Below is a small trained network, with its code and all its weights. Each question gives an input and a class and asks what happens when units are switched off, that is, made to give their printed mean instead of their output.

import numpy as np


def w(rows, s, z=0):
    codes = np.array(rows[::2]) - 128.0
    scale = np.full(codes.shape[1], s)
    scale[-1] = z or s
    return codes * scale


def f(y):
    return y / 2 * (1 + np.tanh(0.7978845608 * (y + 0.044715 * y**3)))


def log_softmax(a):
    a = a - a.max(-1, keepdims=True)
    return a - np.log(np.exp(a).sum(-1, keepdims=True))


def net(x, mask):
    res = np.array(x, float).reshape(1, 6) / 4 @ E
    y = f(res @ A[0][:, :-1].T + A[0][:, -1])
    res = res + np.where(mask, y, B[0][:, -1]) @ B[0][:, :-1]
    return log_softmax(res[-1] @ U[:, :-1].T + U[:, -1])


A, B = {}, {}
E = w([
[255,29,70,105],'x0',
[124,214,56,162],'x1',
[202,198,204,98],'x2',
[32,152,135,31],'x3',
[181,178,197,218],'x4',
[118,252,122,155],'x5',
],0.0078)
A[0] = w([
[62,143,104,19,121],'n1',
[37,143,122,79,127],'n2',
[131,162,175,132,147],'n3',
[163,196,85,135,2],'n4',
[151,81,168,104,112],'n5',
[68,139,150,110,42],'n6',
[72,170,130,169,130],'n7',
[136,137,51,127,112],'n8',
[44,135,129,69,143],'n9',
[38,115,112,220,129],'n10',
[129,155,56,166,105],'n11',
[108,123,151,116,228],'n12',
[58,154,149,137,172],'n13',
[127,111,28,126,126],'n14',
[119,103,172,154,241],'n15',
[125,115,8,124,173],'n16',
[137,122,85,184,22],'n17',
[190,190,71,169,176],'n18',
],0.015,0.0075)
B[0] = w([
[29,73,168,108,246],'n1',
[41,112,79,190,238],'n2',
[153,195,55,63,178],'n3',
[170,152,122,28,157],'n4',
[106,25,60,101,171],'n5',
[168,190,95,165,168],'n6',
[93,148,16,63,208],'n7',
[209,146,181,53,164],'n8',
[66,132,126,164,239],'n9',
[116,199,35,197,215],'n10',
[139,122,181,45,169],'n11',
[100,166,76,156,189],'n12',
[86,110,32,185,224],'n13',
[218,181,156,14,196],'n14',
[114,123,1,168,195],'n15',
[129,177,126,49,225],'n16',
[129,223,137,208,142],'n17',
[129,225,106,72,224],'n18',
],0.0093,0.012)
U = w([
[106,85,80,64,230],'0',
[105,147,116,125,116],'1',
[212,202,177,90,112],'2',
[163,48,101,184,23],'3',
[27,94,205,33,10],'4',
[2,191,127,200,171],'5',
],0.0099,0.011)

Each question gives the input, the list of numbers given to net, and the class t.
The units are the neurons (one row each of A and B). Each row of codes is followed by its name. A weight is (code - 128) times the scale printed after its matrix; where a second scale follows, it is the last column's (A, B and U).
mask holds one flag per neuron, in row order. A switched-off neuron (its flag False) gives its mean, the last column of its row in B, instead of its output. The means were averaged over made-up inputs and are rounded, as every weight is.
A unit's drop is (log p(t) with every unit on - log p(t) with that unit switched off) / (log p(t) with every unit on - log p(t) with every unit switched off).
The circuit of an input: a set's keep is (log p(t) with only the set's units on - log p(t) with every unit switched off) / (log p(t) with every unit on - log p(t) with every unit switched off). Starting from the 12 units with the biggest drops (on a tie, the unit counted first), units are removed one at a time, each time the one whose removal leaves the highest keep (on an exact tie, the one counted first), for as long as the keep stays at least 0.8.
circuit, biggest first: the units of the circuit, biggest drop first
unit that matters most: the unit with the biggest drop
k most important neurons: the k neurons with the biggest drops, biggest first
drop when u is switched off: that unit's drop, to one decimal
input [3,0,-1,6,-8,7], class 4: circuit, biggest first	n1, n10
input [2,-8,5,4,7,3], class 0: unit that matters most	n5
input [4,-2,-4,2,3,6], class 2: circuit, biggest first	n2, n1, n13
input [4,-4,3,6,-3,4], class 4: circuit, biggest first	n10, n1
input [1,1,8,6,-3,-6], class 5: 4 most important neurons	n14, n16, n8, n11
input [1,-7,6,2,-8,3], class 4: 3 most important neurons	n10, n1, n13
input [1,7,-5,7,-3,2], class 4: 3 most important neurons	n14, n1, n8
input [2,-8,0,4,-6,-3], class 4: 3 most important neurons	n1, n10, n13
input [-6,-6,4,-6,-1,-2], class 0: 2 most important neurons	n2, n9
input [5,-7,7,8,-6,2], class 4: drop when n8 is switched off	0.0
input [5,4,7,4,6,-2], class 2: drop when n2 is switched off	0.1
input [7,-1,-2,8,-3,-2], class 4: drop when n1 is switched off	0.2
input [-3,5,-6,-8,0,-7], class 2: drop when n14 is switched off	0.1
input [3,-2,3,6,-5,3], class 4: circuit, biggest first	n1
